Here is a tiny trained network, its code and every weight. The questions are about switching its units off for an input and a class, where a switched-off unit gives its printed mean instead of its output.

import numpy as np


def w(rows, s, z=0):
    codes = np.array(rows[::2]) - 128.0
    scale = np.full(codes.shape[1], s)
    scale[-1] = z or s
    return codes * scale


def norm(h):
    return h / np.sqrt((h * h).mean(-1, keepdims=True) + 1e-5)


def f(y):
    return y / 2 * (1 + np.tanh(0.7978845608 * (y + 0.044715 * y**3)))


def log_softmax(a):
    a = a - a.max(-1, keepdims=True)
    return a - np.log(np.exp(a).sum(-1, keepdims=True))


def net(x, mask):
    res = np.array(x, float).reshape(1, 6) / 4 @ E
    u = 0
    for l in range(4):
        y = f(norm(res) @ A[l][:, :-1].T + A[l][:, -1])
        res = res + np.where(mask[u : u + 3], y, B[l][:, -1]) @ B[l][:, :-1]
        u += 3
    return log_softmax(norm(res)[-1] @ U[:, :-1].T + U[:, -1])


A, B = {}, {}
E = w([
[121,122,126,119,124,129,129,132,124,136,128,127],'x0',
[128,130,125,143,120,132,130,131,123,116,121,127],'x1',
[162,127,2,140,145,108,93,121,128,171,108,227],'x2',
[133,148,129,129,123,124,126,126,128,133,129,125],'x3',
[159,116,122,113,112,169,149,10,49,134,99,140],'x4',
[126,124,131,133,115,117,122,123,129,126,125,128],'x5',
],0.035)
A[0] = w([
[140,125,2,133,135,100,107,133,140,151,130,206,151],'L0N0',
[132,150,84,135,150,94,101,190,190,143,141,160,1],'L0N1',
[117,127,101,143,123,89,117,246,182,120,137,135,112],'L0N2',
],0.08,0.0062)
B[0] = w([
[147,181,141,46,143,181,66,104,61,234,105,174,250],'L0N0',
[93,165,79,158,4,141,176,151,179,159,205,103,211],'L0N1',
[18,88,109,73,101,111,130,197,201,220,132,104,226],'L0N2',
],0.028,0.11)
A[1] = w([
[121,101,114,168,100,126,184,30,96,58,133,113,22],'L1N0',
[100,115,128,179,123,37,134,252,229,58,152,106,251],'L1N1',
[153,136,89,222,161,136,134,226,116,1,85,149,23],'L1N2',
],0.066,0.0016)
B[1] = w([
[113,135,149,122,49,136,174,111,107,127,138,103,253],'L1N0',
[140,152,147,135,252,115,63,144,126,81,138,141,220],'L1N1',
[108,114,158,111,177,137,106,158,155,134,124,98,130],'L1N2',
],0.043,0.047)
A[2] = w([
[154,84,57,230,101,1,196,118,177,115,156,213,3],'L2N0',
[30,58,85,195,91,52,165,199,244,69,155,110,183],'L2N1',
[80,129,118,92,132,141,122,196,156,174,145,115,160],'L2N2',
],0.068,0.0026)
B[2] = w([
[118,129,136,77,111,122,99,254,175,147,129,161,128],'L2N0',
[185,125,185,117,170,159,104,62,19,82,70,149,204],'L2N1',
[142,92,117,177,156,86,161,151,179,74,131,108,255],'L2N2',
],0.033,0.071)
A[3] = w([
[254,153,31,187,150,122,108,77,115,128,123,216,4],'L3N0',
[141,21,86,174,196,100,151,132,177,96,78,124,78],'L3N1',
[167,152,49,148,40,113,130,167,201,222,142,176,79],'L3N2',
],0.069,0.0024)
B[3] = w([
[234,141,204,146,35,125,92,135,27,25,41,202,157],'L3N0',
[209,188,149,201,144,106,139,47,112,21,171,149,180],'L3N1',
[105,5,17,203,223,83,181,121,229,77,124,82,254],'L3N2',
],0.026,0.066)
U = w([
[107,123,167,170,195,65,113,144,175,9,160,106,119],'0',
[116,110,180,135,30,112,186,101,106,47,120,92,252],'1',
[59,85,51,91,174,112,110,157,219,207,151,114,115],'2',
[180,120,98,74,117,160,68,74,47,163,49,206,14],'3',
],0.015,0.0043)

Each question gives the input, the list of numbers given to net, and the class t.
The units are the neurons (one row each of A and B). Each row of codes is followed by its name. A weight is (code - 128) times the scale printed after its matrix; where a second scale follows, it is the last column's (A, B and U).
mask holds one flag per neuron, layer by layer. A switched-off neuron (its flag False) gives its mean, the last column of its row in B, instead of its output. The means were averaged over made-up inputs and are rounded, as every weight is.
A unit's drop is (log p(t) with every unit on - log p(t) with that unit switched off) / (log p(t) with every unit on - log p(t) with every unit switched off).
The circuit of an input: a set's keep is (log p(t) with only the set's units on - log p(t) with every unit switched off) / (log p(t) with every unit on - log p(t) with every unit switched off). Starting from all 12 units, units are removed one at a time, each time the one whose removal leaves the highest keep (on an exact tie, the one counted first), for as long as the keep stays at least 0.8.
circuit, biggest first: the units of the circuit, biggest drop first
top k neurons: the k neurons with the biggest drops, biggest first
top k neurons in layer l: the k neurons of layer l with the biggest drops, biggest first
drop when u is switched off: that unit's drop, to one decimal
input [7,-1,4,0,8,6], class 3: top neuron	(L0N2)
input [-3,-4,0,-4,-5,-6], class 0: top 3 neurons	(L0N0, L2N2, L1N1)
input [3,2,-1,-7,7,-5], class 1: top 2 neurons	(L0N0, L0N2)
input [2,-8,-1,2,0,7], class 0: top 2 neurons	(L0N0, L1N0)
input [4,-7,-5,-5,2,0], class 1: top 3 neurons	(L0N0, L0N2, L0N1)
input [-8,-8,-3,0,3,-7], class 1: top 3 neurons	(L0N0, L0N2, L0N1)
input [-4,3,-7,2,3,2], class 1: top 3 neurons	(L0N0, L0N2, L0N1)
input [2,0,1,-5,8,6], class 3: top 2 neurons	(L0N1, L0N2)
input [-1,2,6,2,1,3], class 3: top 2 neurons in layer 0	(L0N0, L0N2)
input [2,2,1,3,7,6], class 3: top 3 neurons	(L0N2, L0N1, L2N2)
input [6,-8,-1,7,-6,2], class 0: top 2 neurons	(L0N0, L2N1)
input [-2,0,7,0,3,8], class 3: top 2 neurons in layer 0	(L0N2, L0N0)
input [0,-4,-5,-2,1,-3], class 1: top 2 neurons in layer 0	(L0N0, L0N2)
input [-7,3,1,5,4,-3], class 3: top 2 neurons in layer 0	(L0N2, L0N1)
input [-3,5,-3,4,8,1], class 1: circuit, biggest first	(L0N2)
input [4,0,-2,-7,-5,-6], class 0: drop when L0N0 is switched off	0.6
input [7,-2,3,6,5,-8], class 3: drop when L0N2 is switched off	0.9
input [5,1,-6,-5,-5,-2], class 0: drop when L0N0 is switched off	0.3
input [4,-5,-1,0,2,6], class 1: drop when L0N2 is switched off	0.7
